Below is a small trained network, with its code and all its weights. Each question gives an input and a class and asks what happens when units are switched off, that is, made to give their printed mean instead of their output.

import numpy as np


def w(rows, s, z=0):
    codes = np.array(rows[::2]) - 128.0
    scale = np.full(codes.shape[1], s)
    scale[-1] = z or s
    return codes * scale


def f(y):
    return y / 2 * (1 + np.tanh(0.7978845608 * (y + 0.044715 * y**3)))


def log_softmax(a):
    a = a - a.max(-1, keepdims=True)
    return a - np.log(np.exp(a).sum(-1, keepdims=True))


def net(x, mask):
    res = np.array(x, float).reshape(1, 7) / 4 @ E
    y = f(res @ A[0][:, :-1].T + A[0][:, -1])
    res = res + np.where(mask, y, B[0][:, -1]) @ B[0][:, :-1]
    return log_softmax(res[-1] @ U[:, :-1].T + U[:, -1])


A, B = {}, {}
E = w([
[208,99,73,128,18,8,192,96,89,35],'x0',
[130,129,134,139,141,119,136,115,126,134],'x1',
[127,140,131,134,134,120,132,131,135,120],'x2',
[207,7,115,115,249,27,46,202,216,148],'x3',
[140,121,117,114,124,143,118,143,124,125],'x4',
[125,133,123,133,132,124,122,116,133,126],'x5',
[204,106,228,19,173,164,208,50,215,39],'x6',
],0.014)
A[0] = w([
[181,111,248,3,154,183,183,64,212,42,116],'N1',
[118,152,152,43,127,222,148,47,156,91,156],'N2',
[153,82,65,221,123,35,101,184,84,161,181],'N3',
[148,213,178,92,122,221,189,110,153,146,159],'N4',
[207,106,47,70,30,13,197,77,90,67,137],'N5',
[203,24,122,156,195,26,64,185,245,169,126],'N6',
[22,141,202,145,223,203,63,192,174,190,249],'N7',
[50,216,93,204,88,165,161,149,20,174,241],'N8',
[172,72,207,31,190,176,126,77,210,76,49],'N9',
],0.012,0.011)
B[0] = w([
[244,137,159,3,106,73,186,91,75,151,254],'N1',
[134,152,178,66,51,144,223,120,147,182,204],'N2',
[55,150,76,140,168,55,66,190,179,130,222],'N3',
[136,148,165,76,55,148,155,105,166,145,198],'N4',
[97,212,203,168,68,54,83,129,42,30,251],'N5',
[186,55,122,119,231,73,124,200,57,124,247],'N6',
[126,28,95,120,181,211,128,71,173,242,237],'N7',
[85,146,75,204,70,204,144,97,118,139,246],'N8',
[241,149,185,153,131,115,188,148,98,208,217],'N9',
],0.015,0.041)
U = w([
[47,88,68,192,81,246,187,122,136,212,252],'0',
[119,151,174,19,89,213,211,60,194,177,174],'1',
[48,215,101,243,27,144,99,109,120,81,166],'2',
[117,201,202,62,44,99,183,47,116,36,11],'3',
[79,41,103,156,232,193,55,170,199,206,160],'4',
[205,77,150,82,192,114,191,98,155,205,19],'5',
[53,126,84,205,156,48,65,213,114,75,112],'6',
[202,149,184,71,129,63,140,162,57,51,72],'7',
],0.014,0.011)

Each question gives the input, the list of numbers given to net, and the class t.
The units are the neurons (one row each of A and B). Each row of codes is followed by its name. A weight is (code - 128) times the scale printed after its matrix; where a second scale follows, it is the last column's (A, B and U).
mask holds one flag per neuron, in row order. A switched-off neuron (its flag False) gives its mean, the last column of its row in B, instead of its output. The means were averaged over made-up inputs and are rounded, as every weight is.
A unit's drop is (log p(t) with every unit on - log p(t) with that unit switched off) / (log p(t) with every unit on - log p(t) with every unit switched off).
most important unit: the unit with the biggest drop
top k neurons: the k neurons with the biggest drops, biggest first
drop when u is switched off: that unit's drop, to one decimal
input [-2,4,6,-8,6,7,-1], class 0: most important unit : N8
input [7,2,-8,1,6,1,-1], class 6: top 2 neurons : [N1; N8]
input [-7,-3,0,0,5,5,8], class 1: top 2 neurons : [N2; N6]
input [-8,6,6,1,-3,-6,0], class 4: top 2 neurons : [N1; N7]
input [-5,-4,-6,0,-7,4,7], class 1: top 3 neurons : [N6; N2; N4]
input [-2,-4,5,-1,1,-1,8], class 1: top 2 neurons : [N6; N2]
input [7,3,-8,0,6,-5,2], class 3: top 2 neurons : [N6; N5]
input [-5,0,-6,0,3,0,4], class 1: top 2 neurons : [N6; N2]
input [2,-6,2,-2,0,-3,5], class 3: top 2 neurons : [N6; N7]
input [2,8,-4,-3,-8,2,-8], class 2: top 2 neurons : [N8; N7]
input [0,5,6,7,-3,1,-1], class 4: top 2 neurons : [N5; N1]
input [3,1,-7,-1,-2,-1,-6], class 2: top 2 neurons : [N6; N8]
input [-2,-4,-3,-1,3,4,3], class 1: drop when N6 is switched off : 1.4
input [-1,-8,3,-5,-3,-6,-7], class 0: drop when N5 is switched off : 1.0
input [7,-1,7,1,-3,1,-4], class 6: top neuron : [N3]
input [0,-4,-6,-5,0,7,-3], class 0: drop when N5 is switched off : 1.6
